Below is a small trained network, with its code and all its weights. Each question gives an input and a class and asks what happens when units are switched off, that is, made to give their printed mean instead of their output.

import numpy as np


def w(rows, s, z=0):
    codes = np.array(rows[::2]) - 128.0
    scale = np.full(codes.shape[1], s)
    scale[-1] = z or s
    return codes * scale


def f(y):
    return y / 2 * (1 + np.tanh(0.7978845608 * (y + 0.044715 * y**3)))


def log_softmax(a):
    a = a - a.max(-1, keepdims=True)
    return a - np.log(np.exp(a).sum(-1, keepdims=True))


def net(x, mask):
    res = np.array(x, float).reshape(1, 4) / 4 @ E
    y = f(res @ A[0][:, :-1].T + A[0][:, -1])
    res = res + np.where(mask, y, B[0][:, -1]) @ B[0][:, :-1]
    return log_softmax(res[-1] @ U[:, :-1].T + U[:, -1])


A, B = {}, {}
E = w([
[251,238,100,150,166],'x0',
[49,167,7,209,173],'x1',
[195,55,73,218,2],'x2',
[78,233,251,194,74],'x3',
],0.0081)
A[0] = w([
[110,151,93,156,140,128],'N1',
[74,134,79,126,117,144],'N2',
[65,180,163,158,119,105],'N3',
[86,145,95,175,139,165],'N4',
[38,117,89,159,138,118],'N5',
[62,122,178,154,92,119],'N6',
[175,158,140,166,148,82],'N7',
[155,137,92,175,74,95],'N8',
[126,78,176,100,110,152],'N9',
[147,82,135,183,108,107],'N10',
[119,157,183,151,128,127],'N11',
[139,90,128,150,46,79],'N12',
[122,137,128,72,190,80],'N13',
[123,195,145,142,89,105],'N14',
[105,148,146,120,192,99],'N15',
[98,133,153,107,183,79],'N16',
[92,140,164,147,105,105],'N17',
[112,148,88,149,116,114],'N18',
[149,128,152,101,114,119],'N19',
[181,63,76,78,168,97],'N20',
[111,144,158,163,114,122],'N21',
[114,73,98,78,150,116],'N22',
[173,127,157,91,79,158],'N23',
[164,103,100,166,75,86],'N24',
[153,105,159,82,121,158],'N25',
[111,147,65,137,145,126],'N26',
[79,132,142,83,153,85],'N27',
[152,95,118,181,82,99],'N28',
[54,81,175,152,116,54],'N29',
[247,197,127,156,181,33],'N30',
[102,154,89,146,148,107],'N31',
[160,125,66,67,137,91],'N32',
[213,220,95,132,137,1],'N33',
[119,170,138,92,167,77],'N34',
[164,123,163,102,127,123],'N35',
[156,105,159,88,119,171],'N36',
[96,51,116,106,138,83],'N37',
],0.015,0.0054)
B[0] = w([
[134,183,143,114,66,183],'N1',
[152,144,120,87,93,201],'N2',
[163,115,141,134,122,254],'N3',
[152,155,138,107,60,224],'N4',
[143,148,119,93,68,250],'N5',
[168,79,106,143,142,252],'N6',
[147,52,108,119,142,175],'N7',
[92,144,192,103,149,211],'N8',
[126,139,98,102,57,215],'N9',
[94,114,195,106,153,197],'N10',
[172,117,124,171,126,212],'N11',
[98,114,161,111,143,232],'N12',
[131,121,194,142,147,198],'N13',
[187,174,126,193,173,208],'N14',
[84,117,198,122,121,207],'N15',
[77,132,200,126,150,197],'N16',
[174,114,117,166,157,200],'N17',
[128,135,157,91,82,169],'N18',
[139,185,136,109,109,160],'N19',
[150,131,146,173,138,226],'N20',
[186,138,114,175,148,190],'N21',
[179,114,125,158,148,200],'N22',
[115,176,111,129,81,217],'N23',
[92,127,208,167,158,217],'N24',
[150,158,139,89,73,194],'N25',
[168,151,145,111,80,194],'N26',
[83,100,165,108,165,201],'N27',
[77,117,217,122,173,218],'N28',
[152,1,60,110,161,232],'N29',
[117,18,89,76,116,246],'N30',
[154,141,163,115,82,186],'N31',
[195,202,164,218,175,185],'N32',
[121,13,90,80,120,222],'N33',
[88,122,174,131,162,190],'N34',
[142,162,153,126,65,175],'N35',
[137,174,117,112,65,197],'N36',
[183,41,99,137,151,200],'N37',
],0.0098,0.0094)
U = w([
[7,123,226,124,182,116],'0',
[119,46,66,90,147,180],'1',
[206,139,129,226,173,86],'2',
[114,182,127,71,36,74],'3',
[98,139,97,121,119,247],'4',
[91,216,81,160,195,84],'5',
[23,131,65,161,186,98],'6',
],0.011)

Each question gives the input, the list of numbers given to net, and the class t.
The units are the neurons (one row each of A and B). Each row of codes is followed by its name. A weight is (code - 128) times the scale printed after its matrix; where a second scale follows, it is the last column's (A, B and U).
mask holds one flag per neuron, in row order. A switched-off neuron (its flag False) gives its mean, the last column of its row in B, instead of its output. The means were averaged over made-up inputs and are rounded, as every weight is.
A unit's drop is (log p(t) with every unit on - log p(t) with that unit switched off) / (log p(t) with every unit on - log p(t) with every unit switched off).
The circuit of an input: a set's keep is (log p(t) with only the set's units on - log p(t) with every unit switched off) / (log p(t) with every unit on - log p(t) with every unit switched off). Starting from the 12 units with the biggest drops (on a tie, the unit counted first), units are removed one at a time, each time the one whose removal leaves the highest keep (on an exact tie, the one counted first), for as long as the keep stays at least 0.8.
circuit, biggest first: the units of the circuit, biggest drop first
most important unit: the unit with the biggest drop
k most important neurons: the k neurons with the biggest drops, biggest first
drop when u is switched off: that unit's drop, to one decimal
input [5,1,5,3], class 0: most important unit => N8
input [1,-7,1,-8], class 2: 2 most important neurons => (N32; N20)
input [-4,6,-5,1], class 3: circuit, biggest first => (N5; N4)
input [0,-7,-7,-6], class 0: 3 most important neurons => (N13; N16; N27)
input [7,8,0,3], class 3: 2 most important neurons => (N1; N4)
input [3,7,-8,-8], class 0: 2 most important neurons => (N15; N16)
input [7,2,6,-2], class 1: 2 most important neurons => (N30; N33)
input [2,6,6,-3], class 0: 3 most important neurons => (N24; N28; N8)
input [7,-3,6,7], class 1: 2 most important neurons => (N30; N33)
input [-6,-5,-5,5], class 1: 2 most important neurons => (N29; N6)
input [-7,8,3,-4], class 3: 2 most important neurons => (N5; N4)
input [8,7,-6,3], class 1: 2 most important neurons => (N33; N30)
input [-7,8,8,4], class 0: 4 most important neurons => (N28; N24; N10; N8)
input [-8,8,1,6], class 1: most important neuron => (N29)
input [3,-5,4,0], class 3: 2 most important neurons => (N23; N36)
input [4,3,-6,8], class 2: 2 most important neurons => (N14; N11)
input [-5,2,3,-6], class 2: circuit, biggest first => (N32; N20)
input [7,-2,8,-6], class 0: drop when N24 is switched off => 0.1
input [3,-7,-5,-5], class 3: drop when N25 is switched off => 0.2
input [6,-4,-5,2], class 1: most important unit => N30
input [0,-1,1,-2], class 4: drop when N4 is switched off => 0.0
input [3,7,-8,-4], class 0: drop when N16 is switched off => 0.1
input [3,7,6,5], class 3: 2 most important neurons => (N4; N1)
